Below is a small trained network, with its code and all its weights. Each question gives an input and a target symbol and asks what happens when units are switched off, that is, made to give their printed mean instead of their output.

import numpy as np


def w(rows, s, z=0):
    codes = np.array(rows[::2]) - 128.0
    scale = np.full(codes.shape[1], s)
    scale[-1] = z or s
    return codes * scale


def norm(h):
    return h / np.sqrt((h * h).mean(-1, keepdims=True) + 1e-5)


def f(y):
    return y / 2 * (1 + np.tanh(0.7978845608 * (y + 0.044715 * y**3)))


def softmax(a):
    e = np.exp(a - a.max(-1, keepdims=True))
    return e / e.sum(-1, keepdims=True)


def log_softmax(a):
    a = a - a.max(-1, keepdims=True)
    return a - np.log(np.exp(a).sum(-1, keepdims=True))


def net(x, mask):
    ids = ['ΓΛΞΠΦΩαβδζθμσ'.index(c) for c in x.split()]
    T = len(ids)
    res = E[ids] + P[:T]
    u = 0
    for l in range(2):
        r = norm(res)
        for j in range(2):
            rows = slice(2 * j, 2 * j + 2)
            q, k, v = (r @ M[l][rows].T for M in (Q, K, V))
            z = softmax(np.where(np.tri(T) > 0, q @ k.T / 2**0.5, -1e9)) @ v
            o = O[l][rows]
            res = res + np.where(mask[u + j], z, o[:, -1]) @ o[:, :-1]
        u += 2
        y = f(norm(res) @ A[l][:, :-1].T + A[l][:, -1])
        res = res + np.where(mask[u : u + 8], y, B[l][:, -1]) @ B[l][:, :-1]
        u += 8
    return log_softmax(norm(res)[-1] @ U[:, :-1].T + U[:, -1])


Q, K, V, O, A, B = {}, {}, {}, {}, {}, {}
E = w([
[173,90,87,185,78,104,137,125,138,111],'Γ',
[175,115,100,150,122,85,95,118,95,117],'Λ',
[142,86,109,164,108,78,117,123,111,85],'Ξ',
[87,129,113,146,103,86,120,117,144,105],'Π',
[166,118,107,143,127,83,97,122,106,111],'Φ',
[155,97,85,204,90,79,132,132,123,100],'Ω',
[184,144,99,127,141,66,94,124,112,116],'α',
[114,77,118,165,83,89,141,122,138,97],'β',
[136,79,124,179,100,107,118,137,142,85],'δ',
[149,84,94,174,102,113,114,134,130,95],'ζ',
[100,116,5,116,155,91,155,94,113,143],'θ',
[110,52,91,64,118,108,72,192,147,209],'μ',
[164,159,179,59,101,99,202,127,52,184],'σ',
],0.019)
P = w([
[248,35,106,114,156,98,162,161,17,25],'0',
[129,147,124,195,201,28,164,236,136,88],'1',
[151,142,51,154,54,168,113,128,40,71],'2',
[119,125,114,134,191,61,143,172,192,117],'3',
[88,143,78,193,63,193,45,115,55,163],'4',
[154,125,63,122,143,75,170,160,229,165],'5',
[130,162,155,126,45,186,46,38,119,176],'6',
[128,140,51,108,99,52,195,191,222,157],'7',
[63,172,104,133,59,172,15,4,123,164],'8',
],0.016)
Q[0] = w([
[139,83,120,112,153,211,103,114,152,22],'0.h1',
[122,86,48,168,72,61,22,96,240,143],'0.h1',
[84,184,250,155,157,167,154,77,115,84],'0.h2',
[127,125,254,38,179,196,148,133,72,181],'0.h2',
],0.049)
K[0] = w([
[72,101,110,207,161,137,56,186,108,61],'0.h1',
[102,139,128,155,64,172,24,1,139,161],'0.h1',
[194,176,151,185,82,111,162,52,109,61],'0.h2',
[104,125,147,211,154,171,103,118,63,8],'0.h2',
],0.049)
V[0] = w([
[132,85,133,175,88,80,57,116,142,87],'0.h1',
[132,166,197,117,80,145,191,251,41,89],'0.h1',
[114,114,101,129,195,152,181,176,131,133],'0.h2',
[139,137,146,103,80,128,135,175,172,210],'0.h2',
],0.016)
O[0] = w([
[121,129,143,1,98,136,105,172,114,56,207],'0.h1',
[77,144,131,235,90,49,87,127,88,167,200],'0.h1',
[91,124,110,102,166,109,116,89,151,114,254],'0.h2',
[132,84,172,105,134,117,83,179,117,181,124],'0.h2',
],0.0095,0.0068)
A[0] = w([
[183,76,139,132,93,195,123,100,2,78,146],'0.n1',
[122,144,193,108,108,184,53,38,97,73,57],'0.n2',
[156,124,172,138,90,180,94,83,76,56,55],'0.n3',
[190,103,168,156,164,140,173,107,60,73,82],'0.n4',
[108,147,218,120,107,161,115,105,143,98,68],'0.n5',
[122,114,165,146,163,125,130,125,90,87,186],'0.n6',
[171,158,138,115,91,138,144,134,150,72,96],'0.n7',
[170,162,167,171,178,165,155,127,192,72,3],'0.n8',
],0.025,0.0051)
B[0] = w([
[100,118,211,144,177,133,117,192,78,57,247],'0.n1',
[90,146,140,109,171,201,107,156,91,188,207],'0.n2',
[167,145,143,120,192,101,128,148,5,135,193],'0.n3',
[192,139,93,167,152,134,121,144,126,102,156],'0.n4',
[156,132,131,157,188,189,128,101,94,191,146],'0.n5',
[163,120,119,129,112,104,139,162,122,108,155],'0.n6',
[104,180,104,125,62,98,114,151,131,103,195],'0.n7',
[51,141,127,126,177,105,175,81,157,78,132],'0.n8',
],0.02,0.014)
Q[1] = w([
[108,134,143,146,148,180,86,108,31,143],'1.h1',
[139,119,108,96,155,149,124,142,168,49],'1.h1',
[118,133,164,119,86,195,52,67,3,119],'1.h2',
[153,144,146,150,150,145,137,85,122,108],'1.h2',
],0.062)
K[1] = w([
[105,177,99,217,160,76,125,124,115,27],'1.h1',
[123,93,75,85,158,130,99,114,173,121],'1.h1',
[96,125,184,68,172,119,113,203,53,3],'1.h2',
[165,144,146,133,109,117,85,163,122,107],'1.h2',
],0.051)
V[1] = w([
[45,60,68,134,147,145,165,154,129,122],'1.h1',
[131,69,195,124,87,138,91,203,169,192],'1.h1',
[73,61,33,152,185,166,62,178,76,64],'1.h2',
[138,113,209,187,146,153,35,151,158,4],'1.h2',
],0.021)
O[1] = w([
[61,101,151,168,116,120,205,121,170,131,133],'1.h1',
[98,98,104,98,175,161,147,239,125,139,53],'1.h1',
[152,76,145,42,80,223,185,121,255,181,254],'1.h2',
[146,100,99,50,42,187,120,140,45,159,221],'1.h2',
],0.0081,0.02)
A[1] = w([
[185,115,188,164,195,223,78,169,75,81,63],'1.n1',
[142,146,119,154,113,186,163,38,85,170,2],'1.n2',
[147,147,98,136,150,134,141,70,182,96,39],'1.n3',
[143,175,46,98,142,117,173,114,85,174,44],'1.n4',
[142,74,95,157,160,100,121,178,157,187,167],'1.n5',
[126,149,139,118,142,210,86,107,102,132,127],'1.n6',
[82,139,133,124,137,182,81,81,62,161,111],'1.n7',
[77,109,141,252,239,36,6,106,127,168,184],'1.n8',
],0.036,0.0029)
B[1] = w([
[126,90,165,98,179,146,115,116,67,85,230],'1.n1',
[122,157,86,132,116,155,144,130,97,184,162],'1.n2',
[121,135,136,110,161,149,158,111,142,123,147],'1.n3',
[135,135,151,130,150,141,136,110,141,125,141],'1.n4',
[146,93,118,126,152,102,126,120,132,174,158],'1.n5',
[122,153,141,155,141,112,131,147,69,136,193],'1.n6',
[134,147,88,121,111,164,139,130,99,162,187],'1.n7',
[120,177,188,254,138,59,95,109,121,134,252],'1.n8',
],0.051,0.038)
U = w([
[142,83,193,109,171,187,125,121,16,67,151],'Γ',
[82,236,50,111,106,194,147,132,48,238,168],'Λ',
[178,154,97,154,122,146,147,114,138,109,5],'Ξ',
[75,120,92,131,41,122,143,92,133,107,86],'Π',
[188,163,98,129,84,119,124,117,143,106,78],'Φ',
[145,151,76,136,97,112,173,133,139,100,54],'Ω',
[243,241,89,72,119,114,60,98,168,100,116],'α',
[54,117,122,118,44,87,184,145,139,110,94],'β',
[93,126,103,126,74,115,136,143,144,109,79],'δ',
[136,165,96,111,91,128,97,145,164,98,85],'ζ',
[84,205,136,80,194,151,243,42,222,99,160],'θ',
[181,41,105,104,197,69,178,152,170,253,82],'μ',
[100,197,189,240,134,59,80,95,154,167,238],'σ',
],0.0051,0.0028)

Each question gives the input, a string of symbols that net reads in full, and the target symbol t.
The units are the heads (2 rows each of Q, K, V and O) and the neurons (one row each of A and B). Each row of codes is followed by its name. A weight is (code - 128) times the scale printed after its matrix; where a second scale follows, it is the last column's (O, A, B and U).
mask holds one flag per unit, layer by layer, with each layer's heads first. A switched-off unit (its flag False) gives its mean, the last column of its rows in O or B, instead of its output. The means were averaged over made-up inputs and are rounded, as every weight is.
A unit's drop is (log p(t) with every unit on - log p(t) with that unit switched off) / (log p(t) with every unit on - log p(t) with every unit switched off).
The circuit of an input: a set's keep is (log p(t) with only the set's units on - log p(t) with every unit switched off) / (log p(t) with every unit on - log p(t) with every unit switched off). Starting from the 12 units with the biggest drops (on a tie, the unit counted first), units are removed one at a time, each time the one whose removal leaves the highest keep (on an exact tie, the one counted first), for as long as the keep stays at least 0.8.
units of the circuit, in order: the units of the circuit, biggest drop first
top k neurons: the k neurons with the biggest drops, biggest first
top k neurons in layer l: the k neurons of layer l with the biggest drops, biggest first
drop when u is switched off: that unit's drop, to one decimal
input σ Ω α μ μ, target Λ: top 2 neurons -> (1.n8 1.n1)
input σ δ σ σ Ω, target Γ: units of the circuit, in order -> (1.n1)
input β ζ σ Π μ β, target μ: top 4 neurons -> (1.n8 0.n1 1.n1 1.n5)
input θ δ Λ δ Λ μ Π σ μ, target Λ: units of the circuit, in order -> (1.n8 0.n1 1.n1)
input α α σ α Π, target Γ: top 2 neurons -> (1.n1 0.n1)
input σ α Ω Ξ σ θ θ, target Λ: top 2 neurons -> (1.n8 1.n1)
input μ α Π ζ Φ, target Γ: top 2 neurons -> (1.n1 0.n1)
input μ Φ θ μ σ μ Γ ζ, target μ: top 3 neurons in layer 1 -> (1.n8 1.n1 1.n5)
input Λ θ α ζ, target θ: top 2 neurons -> (0.n1 1.n8)
input Π μ Π θ Φ θ, target θ: top 3 neurons -> (1.n8 1.n3 0.n1)
input Π θ Ω Π, target θ: top 4 neurons in layer 1 -> (1.n8 1.n1 1.n3 1.n7)
input Π θ Π Λ σ, target Γ: units of the circuit, in order -> (1.n1 1.n8)
input σ σ Π Φ θ, target Γ: top 2 neurons in layer 1 -> (1.n8 1.n2)
input θ θ Π μ Ξ, target Γ: top 2 neurons -> (1.n1 0.n1)
input Π Ξ Λ Γ θ α Π, target Λ: top 2 neurons -> (1.n7 0.n2)
input σ Π μ ζ, target μ: top 2 neurons -> (0.n1 1.n8)
input Π σ θ Π θ Λ, target θ: top 2 neurons -> (1.n8 1.n1)
input θ θ σ α Φ α, target α: top 2 neurons in layer 0 -> (0.n2 0.n1)
input θ Λ μ θ, target μ: top 3 neurons in layer 0 -> (0.n1 0.n3 0.n2)
input θ Φ σ θ α δ, target θ: top 3 neurons -> (1.n8 0.n1 1.n3)
input Φ θ σ θ θ θ, target θ: top 2 neurons -> (1.n8 1.n1)
input θ Ξ Γ μ, target μ: top neuron -> (0.n2)
input θ Ξ α, target Γ: top 3 neurons in layer 0 -> (0.n1 0.n3 0.n4)
input Γ Ω σ θ Π σ Φ Π Π, target Λ: top 3 neurons in layer 0 -> (0.n2 0.n5 0.n1)
input α θ Π θ Ξ Λ, target θ: top 2 neurons in layer 1 -> (1.n8 1.n3)
input α σ α θ θ Γ, target θ: drop when 1.n1 is switched off -> 0.1
input μ σ Ω θ θ θ Π σ θ, target Λ: drop when 0.h2 is switched off -> 0.2
